Below are the code and all the weights of a small trained network. Each question names an input and a class and asks about switching units off, where a switched-off unit gives its printed mean instead of its output.

import numpy as np


def w(rows, s, z=0):
    codes = np.array(rows[::2]) - 128.0
    scale = np.full(codes.shape[1], s)
    scale[-1] = z or s
    return codes * scale


def f(y):
    return np.maximum(y, 0)


def log_softmax(a):
    a = a - a.max(-1, keepdims=True)
    return a - np.log(np.exp(a).sum(-1, keepdims=True))


def net(x, mask):
    res = np.array(x, float).reshape(1, 7) / 4 @ E
    y = f(res @ A[0][:, :-1].T + A[0][:, -1])
    res = res + np.where(mask, y, B[0][:, -1]) @ B[0][:, :-1]
    return log_softmax(res[-1] @ U[:, :-1].T + U[:, -1])


A, B = {}, {}
E = w([
[191,91,116,79,93,105,136,255],'x0',
[194,118,176,203,109,147,197,107],'x1',
[180,204,85,111,122,79,120,134],'x2',
[135,212,150,179,103,56,201,159],'x3',
[109,66,62,172,156,88,95,173],'x4',
[166,155,76,55,182,93,199,129],'x5',
[65,70,119,150,214,135,173,146],'x6',
],0.009)
A[0] = w([
[242,200,183,126,55,150,169,110,147],'N1',
[144,66,93,88,136,133,88,157,200],'N2',
[97,86,152,118,145,195,101,88,171],'N3',
[91,119,167,114,117,173,169,49,181],'N4',
[217,180,137,96,112,58,195,128,198],'N5',
[100,100,176,173,107,95,132,163,166],'N6',
[118,119,120,2,73,119,105,153,167],'N7',
[101,119,186,101,132,170,91,91,141],'N8',
[144,172,98,103,184,85,186,161,143],'N9',
[133,172,46,141,159,106,95,103,169],'N10',
[135,159,148,198,99,51,127,140,197],'N11',
[178,122,107,82,135,70,215,127,176],'N12',
[150,45,85,167,146,122,119,173,130],'N13',
[104,120,128,7,110,104,55,154,172],'N14',
[122,77,129,116,183,179,109,136,132],'N15',
[100,157,76,164,143,117,88,86,149],'N16',
[87,73,162,224,143,184,121,109,252],'N17',
],0.0093,0.0044)
B[0] = w([
[117,211,171,103,30,157,2,85,245],'N1',
[214,103,55,102,143,122,114,214,196],'N2',
[120,56,125,56,202,168,133,95,198],'N3',
[70,150,137,85,152,209,110,48,199],'N4',
[116,207,192,79,96,95,124,129,249],'N5',
[174,143,91,248,87,191,219,190,172],'N6',
[178,255,13,105,186,196,116,217,205],'N7',
[92,112,108,88,176,167,119,105,181],'N8',
[112,176,167,89,127,65,226,148,204],'N9',
[92,103,117,142,112,16,62,109,179],'N10',
[27,177,164,236,84,99,153,122,202],'N11',
[144,159,139,42,122,77,150,148,215],'N12',
[205,80,119,117,58,109,148,159,188],'N13',
[170,161,40,160,199,144,83,206,212],'N14',
[127,80,103,82,119,147,84,122,184],'N15',
[50,74,154,151,149,58,60,118,173],'N16',
[83,13,164,157,134,213,177,99,228],'N17',
],0.0068,0.012)
U = w([
[138,186,175,111,43,134,77,119,54],'0',
[168,159,56,107,182,158,110,184,131],'1',
[96,89,120,159,133,44,81,124,127],'2',
[124,136,154,58,136,49,216,155,84],'3',
[103,104,164,229,79,158,180,150,248],'4',
[87,78,142,80,200,184,125,76,135],'5',
[179,2,121,109,88,132,146,163,118],'6',
],0.0094,0.0014)

Each question gives the input, the list of numbers given to net, and the class t.
The units are the neurons (one row each of A and B). Each row of codes is followed by its name. A weight is (code - 128) times the scale printed after its matrix; where a second scale follows, it is the last column's (A, B and U).
mask holds one flag per neuron, in row order. A switched-off neuron (its flag False) gives its mean, the last column of its row in B, instead of its output. The means were averaged over made-up inputs and are rounded, as every weight is.
A unit's drop is (log p(t) with every unit on - log p(t) with that unit switched off) / (log p(t) with every unit on - log p(t) with every unit switched off).
The circuit of an input: a set's keep is (log p(t) with only the set's units on - log p(t) with every unit switched off) / (log p(t) with every unit on - log p(t) with every unit switched off). Starting from the 12 units with the biggest drops (on a tie, the unit counted first), units are removed one at a time, each time the one whose removal leaves the highest keep (on an exact tie, the one counted first), for as long as the keep stays at least 0.8.
circuit, biggest first: the units of the circuit, biggest drop first
top k neurons: the k neurons with the biggest drops, biggest first
drop when u is switched off: that unit's drop, to one decimal
input [-5,4,-2,5,-8,-4,7], class 5: circuit, biggest first => N4
input [5,-4,-5,4,2,-7,6], class 6: circuit, biggest first => N13, N5
input [8,4,8,3,5,-8,2], class 4: circuit, biggest first => N6, N11
input [-6,-5,4,4,1,-2,6], class 2: circuit, biggest first => N10, N16
input [-6,-7,-2,-4,1,0,-8], class 1: top 3 neurons => N14, N7, N17
input [5,1,7,0,4,-5,5], class 6: circuit, biggest first => N13, N7
input [-6,-3,4,3,3,6,-3], class 3: top 2 neurons => N9, N1
input [-6,-7,8,-4,4,-2,4], class 2: top 2 neurons => N10, N16
input [-5,6,-6,3,-1,-6,8], class 5: top 2 neurons => N4, N3
input [4,-5,2,2,3,6,6], class 3: top 3 neurons => N9, N12, N1
input [-2,0,-5,-3,-8,-8,0], class 5: drop when N2 is switched off => 0.0
input [-5,-7,-1,1,7,-1,-3], class 2: drop when N16 is switched off => 0.1
input [-1,-1,-2,-3,-7,2,-1], class 5: drop when N2 is switched off => 0.1
input [5,-6,8,6,8,6,1], class 3: circuit, biggest first => N9
